Here is a tiny trained network, its code and every weight. The questions are about switching its units off for an input and a target symbol, where a switched-off unit gives its printed mean instead of its output.

import numpy as np


def w(rows, s, z=0):
    codes = np.array(rows[::2]) - 128.0
    scale = np.full(codes.shape[1], s)
    scale[-1] = z or s
    return codes * scale


def f(y):
    return y / 2 * (1 + np.tanh(0.7978845608 * (y + 0.044715 * y**3)))


def softmax(a):
    e = np.exp(a - a.max(-1, keepdims=True))
    return e / e.sum(-1, keepdims=True)


def log_softmax(a):
    a = a - a.max(-1, keepdims=True)
    return a - np.log(np.exp(a).sum(-1, keepdims=True))


def net(x, mask):
    ids = ['αεηλξστφψω'.index(c) for c in x.split()]
    T = len(ids)
    res = E[ids] + P[:T]
    r = res
    for j in range(2):
        rows = slice(3 * j, 3 * j + 3)
        q, k, v = (r @ M[0][rows].T for M in (Q, K, V))
        z = softmax(np.where(np.tri(T) > 0, q @ k.T / 3**0.5, -1e9)) @ v
        o = O[0][rows]
        res = res + np.where(mask[j], z, o[:, -1]) @ o[:, :-1]
    y = f(res @ A[0][:, :-1].T + A[0][:, -1])
    res = res + np.where(mask[2:18], y, B[0][:, -1]) @ B[0][:, :-1]
    return log_softmax(res[-1] @ U[:, :-1].T + U[:, -1])


Q, K, V, O, A, B = {}, {}, {}, {}, {}, {}
E = w([
[67,156,217,173],'α',
[172,81,18,73],'ε',
[227,181,89,162],'η',
[87,63,121,192],'λ',
[153,122,167,143],'ξ',
[251,120,192,160],'σ',
[111,115,184,163],'τ',
[115,175,84,141],'φ',
[29,138,110,63],'ψ',
[99,106,186,146],'ω',
],0.019)
P = w([
[251,217,218,29],'0',
[81,100,128,124],'1',
[161,86,152,122],'2',
[121,92,163,130],'3',
[76,102,164,137],'4',
[77,108,167,139],'5',
[143,93,171,128],'6',
[141,103,182,131],'7',
[168,96,187,116],'8',
[90,124,182,138],'9',
[129,113,193,131],'10',
],0.011)
Q[0] = w([
[93,193,156,66],'head 1',
[103,147,235,152],'head 1',
[60,148,135,121],'head 1',
[54,127,138,140],'head 2',
[182,128,97,147],'head 2',
[119,103,8,118],'head 2',
],0.015)
K[0] = w([
[197,60,124,117],'head 1',
[168,244,155,47],'head 1',
[54,80,149,147],'head 1',
[120,38,204,125],'head 2',
[196,95,94,247],'head 2',
[78,2,43,217],'head 2',
],0.0095)
V[0] = w([
[206,254,28,153],'head 1',
[18,218,85,124],'head 1',
[196,21,98,1],'head 1',
[231,249,112,128],'head 2',
[165,82,127,217],'head 2',
[81,226,121,165],'head 2',
],0.0087)
O[0] = w([
[15,169,93,118,79],'head 1',
[162,181,167,50,31],'head 1',
[96,29,152,55,115],'head 1',
[2,154,66,146,253],'head 2',
[101,101,130,213,57],'head 2',
[158,231,168,131,130],'head 2',
],0.0084,0.0045)
A[0] = w([
[128,116,86,189,212],'neuron 1',
[39,127,123,167,133],'neuron 2',
[199,146,135,203,79],'neuron 3',
[25,90,82,205,71],'neuron 4',
[116,117,254,215,216],'neuron 5',
[195,131,86,154,64],'neuron 6',
[14,124,206,150,124],'neuron 7',
[124,139,155,89,92],'neuron 8',
[167,98,171,27,99],'neuron 9',
[157,224,47,229,229],'neuron 10',
[48,128,70,78,155],'neuron 11',
[229,68,95,73,248],'neuron 12',
[116,159,156,20,252],'neuron 13',
[124,194,141,127,95],'neuron 14',
[56,129,110,135,111],'neuron 15',
[120,63,206,144,131],'neuron 16',
],0.01,0.004)
B[0] = w([
[100,110,182,101,162],'neuron 1',
[173,167,118,87,219],'neuron 2',
[72,175,109,104,168],'neuron 3',
[114,53,144,141,233],'neuron 4',
[255,112,187,189,232],'neuron 5',
[38,9,57,49,147],'neuron 6',
[144,120,39,59,250],'neuron 7',
[117,122,96,100,134],'neuron 8',
[119,196,48,114,176],'neuron 9',
[3,140,200,79,199],'neuron 10',
[133,142,143,204,197],'neuron 11',
[69,175,187,201,210],'neuron 12',
[251,155,66,144,168],'neuron 13',
[187,189,112,114,157],'neuron 14',
[135,140,118,146,190],'neuron 15',
[213,55,163,47,177],'neuron 16',
],0.0057,0.017)
U = w([
[91,210,219,148,240],'α',
[85,75,213,2,91],'ε',
[8,131,196,64,38],'η',
[156,101,216,201,47],'λ',
[115,107,120,164,206],'ξ',
[138,104,43,221,131],'σ',
[115,101,193,145,62],'τ',
[113,194,80,193,1],'φ',
[194,156,100,113,128],'ψ',
[153,98,171,140,84],'ω',
],0.0075,0.0043)

Each question gives the input, a string of symbols that net reads in full, and the target symbol t.
The units are the heads (3 rows each of Q, K, V and O) and the neurons (one row each of A and B). Each row of codes is followed by its name. A weight is (code - 128) times the scale printed after its matrix; where a second scale follows, it is the last column's (O, A, B and U).
mask holds one flag per unit, heads first, then neurons. A switched-off unit (its flag False) gives its mean, the last column of its rows in O or B, instead of its output. The means were averaged over made-up inputs and are rounded, as every weight is.
A unit's drop is (log p(t) with every unit on - log p(t) with that unit switched off) / (log p(t) with every unit on - log p(t) with every unit switched off).
The circuit of an input: a set's keep is (log p(t) with only the set's units on - log p(t) with every unit switched off) / (log p(t) with every unit on - log p(t) with every unit switched off). Starting from the 12 units with the biggest drops (on a tie, the unit counted first), units are removed one at a time, each time the one whose removal leaves the highest keep (on an exact tie, the one counted first), for as long as the keep stays at least 0.8.
units of the circuit, in order: the units of the circuit, biggest drop first
unit that matters most: the unit with the biggest drop
k most important neurons: the k neurons with the biggest drops, biggest first
which heads matter: for each layer, one digit per head in row order, 1 if its drop is at least 0.15 and else 0, layers parted by /
drop of u: that unit's drop, to one decimal
input λ ω σ ε α ξ, target λ: which heads matter : 11
input λ α σ α α ε ε ε ξ ξ, target λ: units of the circuit, in order : (head 2; neuron 5; head 1)
input λ ξ ω ε ε α η α α, target λ: units of the circuit, in order : (neuron 5; head 2)
input λ α α ε ψ ω, target λ: units of the circuit, in order : (neuron 5; head 2)
input ψ ε α α α α α ψ α σ ξ, target ψ: unit that matters most : neuron 13
input ψ α ε φ ψ ψ, target ψ: units of the circuit, in order : (neuron 13; head 2)
input ε α σ α ω, target ε: units of the circuit, in order : (head 1; neuron 16)
input λ α ε τ, target λ: units of the circuit, in order : (head 2; neuron 5; head 1)
input α α ω, target α: units of the circuit, in order : (head 1; head 2; neuron 10)
input φ λ α φ, target α: which heads matter : 10
input α α α ψ ψ α η ε λ α λ, target α: units of the circuit, in order : (head 1; neuron 4; neuron 7)
input ε α α φ φ, target α: 2 most important neurons : (neuron 7; neuron 10)
input λ ψ η ε α ψ ε ψ α, target λ: 2 most important neurons : (neuron 5; neuron 2)
input σ τ φ λ α σ, target σ: unit that matters most : head 2
input ξ ε α α λ α ω τ ε η, target η: units of the circuit, in order : (neuron 10; neuron 5; head 2)
input ε ψ ω α τ α λ α α λ τ, target ε: drop of head 1 : 1.0
input ψ ω ψ ψ τ, target ψ: drop of neuron 8 : 0.0
input φ ε ξ, target φ: drop of neuron 5 : 0.0
